Each row has two labels, one from each of two sets.
-1,-12,-4,17,10,1,-47,-3,8,-15,2,-1,-3,3,17,-6,0,-6,9,1,2,0,6,0,5,-3,3,-7,8,-6,-4,-9,5,-17,-5,1,-1,2,6,-7,11,-1,9,-2,-1,-17,0,-7,4,2,-2,3,5,-5,1,-1,-8,5,-2 | J917 <14>
-6,-4,-5,-18,-7,20,54,8,-19,20,3,13,6,14,-8,11,-3,2,-27,-6,6,13,7,1,-12,-1,1,15,4,-5,-2,-4,0,46,-1,-7,4,3,11,0,-11,-2,7,3,-2,2,-16,6,-2,4,-2,2,-4,1,2,9,1,-17,-19 | J756 <23>
-3,-6,-2,7,5,11,-38,-4,4,-13,2,2,2,16,11,-2,1,-1,-3,4,-1,-2,-9,2,-1,-7,2,5,10,-7,5,-19,4,4,-8,0,11,1,6,0,6,-2,16,-4,-6,-8,-6,-9,-1,11,3,6,2,-7,13,-4,-10,9,4 | J917 <14>
-4,-5,-1,1,2,2,-19,-21,1,0,4,3,16,3,4,4,0,-16,3,-2,9,-1,-33,3,-12,-6,2,3,11,-5,1,-21,9,-2,-15,-8,12,-3,11,8,5,-9,1,-5,5,-6,-2,1,1,4,0,6,-3,-4,-3,4,-2,-6,-14 | J756 <14>
0,-9,3,7,3,-3,-43,-11,14,-7,1,-3,5,-10,5,-5,4,-12,13,3,-2,5,-4,0,-2,-3,0,-7,11,-1,1,-9,4,-15,-10,-3,9,2,3,2,11,-1,9,-1,-1,-9,-2,-7,8,9,-1,7,-3,-8,-7,-3,-2,12,-1 | J917 <14>
-2,5,2,-11,-1,11,31,4,-12,8,-1,14,7,10,-12,6,-4,1,-13,-4,15,-5,-8,1,-5,-3,-1,16,-3,1,1,-3,-2,31,0,-4,0,-8,1,2,-7,-2,7,1,-2,4,2,1,2,3,-2,-2,-4,1,6,7,-2,-8,-7 | J756 <14>
-3,-1,0,4,10,8,-8,-7,5,-12,6,0,4,8,10,-2,-2,3,-10,0,1,-4,-4,3,5,1,5,0,6,-4,8,-8,4,-3,-2,0,4,-3,1,-8,1,-5,4,-2,-1,-6,12,-2,2,-1,-5,-2,1,0,1,1,-4,-5,-3 | J917 <14>
-3,-11,-13,0,5,12,12,4,1,0,3,9,-3,11,9,-1,-5,-7,-14,-2,0,-1,10,-1,-6,-5,2,11,3,0,0,-9,2,1,-5,-7,-5,1,2,-11,1,-7,10,4,-2,-5,-1,5,1,9,10,0,6,-5,2,4,-3,-4,-8 | J756 <14>
-5,-11,-5,-7,10,14,32,1,-13,15,3,8,1,10,-12,12,1,-16,0,-7,10,1,-1,1,-15,-5,-4,7,8,-3,2,-6,0,21,-12,-7,-2,-1,13,4,6,-6,-6,-1,3,-5,-7,2,1,5,4,0,-3,0,2,-1,-3,-12,-17 | J756 <23>
-2,-9,-6,11,7,4,-29,-6,4,-11,4,2,1,11,20,1,7,-8,-4,-4,1,-4,-3,2,-4,-5,4,-4,1,-2,2,-17,8,-10,-10,1,6,0,5,-8,11,-1,10,-3,-1,-4,0,-2,1,7,-1,12,6,-3,3,-1,-9,1,-8 | J917 <14>
-2,-7,-1,3,3,1,-3,-15,0,8,0,3,7,12,-3,5,0,-7,-5,-4,-1,-4,-11,-2,-9,-6,0,-1,8,2,3,-14,1,14,16,-5,3,0,5,6,3,1,3,0,-2,5,-6,-4,-4,4,1,9,4,-1,-6,3,0,3,-18 | J756 <23>
-2,-13,-3,11,10,15,-29,-12,11,-19,-3,1,-2,7,14,0,-2,-4,-5,6,-3,-6,6,0,8,-8,5,-6,20,-9,3,-10,8,-2,-12,-1,12,3,4,-13,6,2,15,2,-5,-22,-6,-6,5,10,-6,11,6,-3,6,-5,-10,1,-1 | J917 <14>
7,-4,4,0,6,14,-10,0,14,-7,-2,-3,-1,2,23,2,-4,5,-5,2,-4,-8,35,0,-1,4,1,-10,5,-11,-2,6,13,-7,-2,5,4,19,3,-17,2,1,10,-3,0,0,-5,-13,-2,4,2,7,1,8,8,2,-12,9,27 | J355 <23>
-4,-6,-2,-10,7,18,28,1,-13,3,2,11,5,8,-1,12,-4,-6,-14,-7,9,-4,-2,0,-9,-6,2,12,5,-6,0,-10,5,25,-14,-3,5,1,9,8,-2,-7,3,2,0,-4,-7,1,-10,1,-4,0,-4,-1,6,5,-1,-5,1 | J756 <23>
-8,-3,-1,-2,3,5,17,-5,-5,16,2,5,7,16,-3,5,-3,-12,-12,-4,8,0,-26,5,-18,1,5,12,1,-4,2,-7,17,19,-9,-1,8,-6,10,9,2,-3,-4,-3,-3,4,-7,2,0,7,9,4,-5,-2,0,3,2,-4,-18 | J756 <14>
2,-3,-1,0,2,14,12,-5,1,10,4,6,4,10,-2,3,5,-3,-13,-6,5,-2,-14,5,-11,-1,1,3,6,-3,1,-15,6,23,-12,0,6,8,14,3,-3,-3,1,-3,-1,1,-5,0,-5,3,4,7,-6,-4,-1,5,-4,-4,-13 | J756 <14>
-1,-10,-8,7,8,5,-22,0,8,-5,4,-4,4,4,9,-5,5,-8,-8,2,1,-3,12,-5,-1,-8,5,-6,3,-4,2,-11,2,2,-10,0,8,-4,3,-10,8,2,18,1,-6,-9,-3,-4,0,6,-1,11,6,0,3,-3,-10,6,-8 | J917 <23>
3,-5,3,5,-3,-2,-33,-14,3,-1,-1,2,3,2,13,-9,6,-2,-5,-1,-6,3,-10,-7,-12,-8,-3,-1,0,2,3,-11,-2,14,-5,3,14,-11,2,3,7,-7,7,-1,-9,-1,1,-6,6,13,-12,11,7,-2,-2,2,-1,13,-8 | J917 <23>
-4,-9,-13,-1,4,7,17,-1,-6,9,5,7,1,10,-4,9,8,-6,-8,-4,4,-1,1,3,-8,-3,4,5,5,-2,1,-2,2,19,-7,5,6,-2,9,-4,-3,0,2,0,-3,7,-1,7,-1,3,0,1,-1,-3,1,2,-3,-7,-24 | J756 <23>
-2,0,2,-1,6,11,-2,-10,-7,-15,4,12,8,6,9,-9,11,-2,-13,-1,4,-7,6,-3,2,-6,4,6,10,-9,6,-14,5,16,0,-1,9,-2,5,-10,-5,0,19,0,-3,-13,-5,-5,2,7,-5,6,2,-2,1,0,3,3,8 | J917 <14>
1,-4,-1,10,-3,1,-29,-13,6,-8,3,1,1,11,17,0,5,-14,5,4,-4,-3,-26,5,5,-3,3,-3,5,3,0,-18,7,-18,-7,2,8,1,14,-9,10,0,1,-9,-3,-8,-4,-4,-3,4,2,11,5,-4,7,0,-8,-3,-4 | J917 <14>
0,-11,3,17,7,-1,-36,-8,8,-12,2,-6,-3,1,19,-2,8,-8,12,2,-4,7,7,-2,-5,-7,3,-10,8,11,0,-9,8,-17,-12,4,4,-1,3,9,15,2,12,-5,1,-1,3,1,1,9,-10,5,8,-6,-3,-2,-4,15,-4 | J917 <14>
-1,3,9,-1,4,6,-15,-6,0,-7,0,-5,8,2,-1,-12,4,-7,-1,12,7,10,-5,1,-6,-4,0,13,1,-5,4,-8,5,15,5,6,1,-14,11,8,5,3,12,0,-5,-6,3,-6,0,2,-1,9,-1,1,0,6,-2,12,5 | J917 <23>
-1,-1,0,7,4,13,-13,-7,0,-20,-5,-4,4,7,2,-3,6,-3,-6,3,6,-3,-6,1,-5,1,2,4,7,-8,2,-13,5,24,-7,3,-2,-4,8,-27,0,0,10,-3,4,-9,-3,-2,-3,2,1,8,-1,-5,1,-8,-9,7,-5 | J917 <23>
0,-17,-3,16,8,2,-44,-8,6,-10,-1,-4,2,-21,6,0,8,-6,4,-1,0,2,-8,-4,-3,-4,5,-7,8,-10,4,-13,7,-4,-8,7,8,-7,-3,3,14,1,10,3,-2,-14,0,-8,3,10,2,-6,6,-3,-3,-5,-4,16,-14 | J917 <23>
-1,-23,-18,20,12,8,-6,5,5,3,1,-5,-14,2,2,5,1,-3,-12,1,-7,1,38,-1,5,-4,6,-11,14,-7,2,-8,7,3,-12,-5,4,14,-3,-12,11,-2,15,15,-7,-11,-3,4,5,13,-1,0,3,-5,-9,0,-6,4,-22 | J917 <23>
-1,-12,-7,11,9,-2,-35,-12,19,-3,1,-7,-4,1,12,3,1,-9,6,0,-10,2,-7,-4,-10,1,-1,-11,8,-1,0,-16,9,-9,-14,-2,12,5,-1,-2,10,-5,2,-2,-1,-3,-3,-6,-1,7,-4,9,4,0,-6,-7,-10,8,-18 | J917 <14>
-1,-7,-4,11,2,3,-36,-4,10,-15,1,-5,-1,14,17,-12,6,2,-2,1,-6,-10,-6,0,2,-1,1,-6,-2,-1,1,-10,-1,-19,2,1,16,3,0,-3,3,3,6,-1,-10,-10,0,-6,2,5,4,3,10,-7,5,-2,-2,3,7 | J917 <14>
1,-5,-1,9,5,16,-15,-5,2,2,-4,0,5,10,10,0,10,0,-10,0,-5,-2,-2,4,-4,0,5,-1,7,-8,1,-14,3,19,-2,2,5,2,5,-7,1,2,6,-4,-6,-11,-4,-6,-3,17,-2,7,-2,-2,6,-3,-1,14,1 | J917 <23>
2,-6,-6,-2,0,44,9,-11,3,0,2,8,9,10,4,26,-1,4,-14,-4,0,-4,-5,0,-14,-1,4,10,7,-1,-8,-13,3,31,-11,-3,17,2,14,2,-1,-3,2,1,-7,6,-3,-1,1,10,-3,1,1,-9,0,4,2,-2,-12 | J756 <23>
-2,-8,4,14,4,10,-28,-8,6,-5,6,-1,4,5,1,-9,7,2,-25,4,0,-1,4,-1,-2,-5,4,1,9,-5,0,-11,1,8,-9,4,6,-2,3,-4,6,-1,13,-2,-3,-10,-5,-10,0,4,-6,6,4,1,-5,-4,-6,17,-1 | J917 <23>
0,-8,-8,1,7,12,1,-9,1,-11,3,3,1,9,22,0,2,5,-22,1,3,-9,4,2,1,-2,4,1,-5,-7,-1,-10,5,9,-1,0,3,9,5,-14,4,-1,15,0,-3,-8,-5,1,-2,0,4,4,5,-2,5,-10,-6,-6,2 | J917 <23>
1,10,8,1,-1,3,-21,-17,1,8,8,-4,8,4,-7,-8,6,-7,-3,0,9,-13,-22,4,-11,1,0,13,6,-7,3,-17,7,14,0,1,-1,-15,11,4,3,-5,4,-7,-4,1,-2,-5,-6,-1,-11,6,-2,-2,-5,-1,-2,20,-11 | J917 <23>
-10,-3,-11,-11,6,27,54,12,-11,-8,4,17,-1,24,14,6,-14,-5,-32,-5,19,-9,18,6,2,-2,6,12,2,-8,3,-21,2,26,1,-4,-1,13,14,-16,-2,-5,4,-3,2,-8,-7,10,5,-2,12,0,-2,-6,20,9,-11,-17,-15 | J756 <14>
4,-17,10,15,4,8,-3,0,5,15,-1,-5,3,1,2,14,-1,6,0,-4,-6,14,-7,-4,-16,-3,6,-6,9,0,0,-2,4,19,-19,-3,15,16,1,13,1,-4,-2,0,-1,1,-7,-1,-3,18,-7,-2,1,-3,-8,6,2,8,-2 | J756 <23>
-1,-18,-8,-4,7,4,1,1,-7,19,3,3,-1,5,8,3,3,-17,-5,1,-8,3,1,4,-20,-5,0,5,6,3,0,-12,8,4,-20,-7,13,-14,6,5,10,0,6,5,-3,6,-4,1,1,10,-1,2,-1,-6,-6,2,0,6,-30 | J756 <23>
-5,-5,1,-4,10,15,18,0,-7,12,5,11,10,10,7,11,-7,-12,-2,-7,5,-2,-25,8,-16,3,6,6,10,-4,-5,-14,5,12,-14,-5,9,11,19,6,1,-8,-6,-9,0,3,-8,3,-9,2,5,-1,-3,-9,9,4,3,-11,-11 | J756 <14>
-1,-16,-7,14,2,11,-28,-2,6,-7,-1,-8,2,0,7,-2,5,-2,-7,4,-8,1,19,-5,0,-2,4,-7,10,-6,4,-8,1,2,-7,-2,2,-1,-2,-9,16,4,14,4,-8,-20,-2,-7,1,14,-5,8,6,-3,-3,-4,-8,12,-6 | J917 <23>
-4,-11,-3,14,7,12,-20,1,0,-19,5,8,-5,14,13,0,-8,-17,-1,-4,5,-1,-14,1,-10,-1,3,-1,-1,-3,16,-13,7,-4,-2,5,13,5,2,-4,8,0,4,1,-5,-5,3,-6,4,8,6,6,4,-3,8,2,-4,0,4 | J917 <14>
0,-4,7,11,2,11,-21,-2,11,-8,0,-1,-3,9,8,-6,7,-2,-2,4,2,-5,-5,4,-2,-3,2,-3,4,-5,1,-14,8,14,-6,1,3,6,7,-7,8,-3,7,-2,-8,-7,-10,-3,-1,5,0,9,-3,0,1,1,-9,14,2 | J917 <23>
7,-6,5,4,-1,3,-19,-10,6,8,-1,-2,6,-1,1,7,7,-5,5,-2,-2,1,-18,1,-15,-1,-1,-4,3,-4,2,-10,4,7,-13,1,13,3,9,13,3,-3,5,-6,-1,4,6,-8,-5,10,0,5,2,-3,-6,6,-4,25,7 | J756 <23>

Each row has two labels, one from each of two sets.
2,1,-8,5,14,3,0,-7,-1,7,8,-4,4,-4,0,4,4,-6,1,1,3,4,1,-2,-4,1,-1,2,2,-3,-6,-4,-1,-4,3,2,-3,3,3,0,1,1,3,0,0,-1,7,1,2,10,0,-10,-1,-2,4,0,2,-1,5 | N J640
0,4,-5,3,3,12,-4,-1,0,6,-2,1,6,-5,4,6,8,-2,-2,-1,3,4,3,1,-4,5,6,-5,1,-5,5,1,1,-3,0,-3,-5,0,3,0,0,-2,4,5,-7,-6,8,-6,0,5,-7,-4,-4,-8,1,3,3,-4,-2 | A J819
3,7,-11,5,2,2,-11,0,2,15,4,-2,6,-1,15,1,3,-10,-6,-5,1,6,2,5,-4,0,5,5,4,-5,2,-6,0,-5,-4,-2,-4,3,-2,-3,-6,-6,10,6,-5,-2,2,-17,0,11,-11,-7,5,-7,3,2,2,-13,8 | A J640
4,2,-11,9,10,-4,-4,-3,-1,17,-9,1,3,-5,10,-2,12,-3,-3,-2,2,3,7,4,-9,1,1,8,8,-4,2,-3,-1,-6,0,-4,1,-5,1,-7,-3,0,3,4,-1,-8,24,-1,-6,12,-7,-2,-2,-9,2,2,3,10,8 | N J640
3,-3,0,9,11,-7,2,-10,3,6,-7,2,4,-1,12,-4,15,-4,-2,-6,-1,0,-2,-3,2,-3,1,2,-3,3,13,-8,-1,-2,2,-9,4,0,-7,3,1,-9,-1,-6,-6,-1,20,7,-6,-3,-5,-1,-4,0,1,-10,-3,15,5 | G J640
-4,-1,-8,1,-1,-2,2,-13,-1,2,3,-2,4,-9,-8,8,10,-8,5,0,7,5,0,-8,-4,0,-4,7,2,-7,-10,-7,-3,1,-1,-1,0,-9,6,0,4,0,-2,5,3,-4,10,5,-3,6,1,-6,-1,1,4,-4,0,1,10 | N J640
1,8,-11,-2,1,7,-7,-2,-3,7,8,3,8,2,19,-3,-5,-3,-9,-1,9,1,1,7,-11,0,2,0,-2,-9,-2,-6,2,-1,-9,-2,-1,8,-10,0,0,-3,12,5,-3,0,3,-23,-2,0,-16,-6,9,-4,4,-3,4,-7,6 | A J640
0,2,2,-5,-5,4,-5,-1,2,1,-4,6,8,0,3,5,7,5,1,-2,5,3,5,2,-8,3,5,-6,1,-1,-3,3,-2,1,-4,-4,0,-6,5,-1,-2,2,-1,12,1,-17,3,-13,-9,-8,-4,3,3,-3,3,-1,4,-3,3 | A J572
-4,7,-4,4,2,2,-1,-12,-1,8,5,0,5,-9,-5,9,6,-11,5,3,8,10,2,3,1,4,4,-2,4,-9,-5,0,-2,-5,-3,2,-5,-2,5,-2,0,3,5,1,3,-5,12,-2,6,14,-1,-10,-9,-5,1,4,0,-10,-1 | A J640
0,-1,5,5,8,-3,2,3,-2,3,-6,-3,0,-2,-5,0,3,-1,3,1,-3,1,-1,0,6,4,3,-4,2,7,9,2,1,11,5,-2,-2,2,1,-1,-3,-2,-3,-5,2,-1,3,11,0,8,1,2,-12,-5,-5,2,-1,-1,-5 | G J819
0,3,-6,4,4,3,-5,-4,-1,13,-3,-4,2,-5,-4,6,7,-5,2,8,0,4,4,1,-3,2,1,1,8,-1,-3,-4,0,-2,3,1,-3,-5,10,-4,-1,2,-2,0,-3,-6,9,7,-1,12,1,-4,-2,-1,3,2,4,2,3 | N J640
1,9,-8,4,3,-4,-4,-8,1,8,3,2,6,-4,13,-1,5,-9,1,-2,6,7,1,0,-3,0,1,2,-2,-9,0,-3,0,-4,-5,-1,-2,-2,-2,-1,-4,-2,6,5,-2,-4,13,-8,-1,8,-7,-5,4,-2,2,1,-2,1,8 | N J640
2,4,-10,2,3,-2,-6,-1,2,12,2,4,3,3,18,-5,4,-9,-1,-5,5,0,2,4,-3,-2,3,4,4,-7,-1,-4,2,-4,-3,1,-3,1,-3,-3,-5,-1,12,2,-5,1,15,-13,-3,6,-6,-7,7,-6,-1,2,0,2,6 | X J640
-2,-4,7,-3,0,-8,0,-6,0,2,-15,9,0,-3,-6,5,17,5,6,2,4,3,5,-3,-2,-1,2,2,6,0,-4,-2,0,2,-2,-4,1,-12,10,-1,-1,0,-6,9,-1,-11,17,1,-8,-4,6,5,-1,-2,3,3,-3,2,4 | N J640
-3,4,1,0,-3,6,-9,-3,2,5,1,4,9,-7,5,14,4,4,-7,-3,-3,3,4,1,-9,3,5,-6,-1,-1,2,6,2,1,-5,-7,-3,-4,8,-2,0,-4,1,12,-2,-10,-2,-14,-5,3,-11,1,2,-4,0,0,8,-3,3 | N J572
2,1,-10,7,7,-4,-2,-9,1,12,-6,2,3,-6,9,1,8,-5,3,0,5,4,4,0,-3,-1,4,9,6,-5,-3,-8,1,-2,-7,0,0,-7,2,-2,-2,1,5,6,0,-5,17,-3,-7,12,-3,-2,3,-5,4,3,0,12,10 | S J640
-1,0,-1,-3,-2,-2,0,-1,1,6,1,3,0,0,1,-2,5,-5,5,1,6,2,4,3,-3,0,-2,-9,4,-7,-10,-1,1,-4,-2,3,-3,-4,3,-2,-1,3,2,0,-2,-2,14,-5,-1,3,4,-5,-1,0,2,4,-3,-4,-1 | X J640
-2,8,-5,7,1,1,-11,-3,6,10,-4,2,11,-8,13,9,9,0,-5,-10,3,6,2,1,-6,1,11,0,-1,2,10,-3,4,-1,-4,-9,-1,-4,7,-2,-3,-9,5,15,-7,-8,4,-14,-7,4,-13,-2,3,-7,6,0,1,10,9 | N J819
-2,3,-2,5,1,0,-1,-2,1,8,-2,-2,5,-12,0,7,2,-1,0,0,-1,6,2,1,0,2,6,0,3,1,2,-2,0,-2,-1,-2,-1,-4,4,-2,0,-3,2,5,-3,-6,2,-4,-3,11,-5,0,-3,-5,1,3,-2,6,6 | N J819
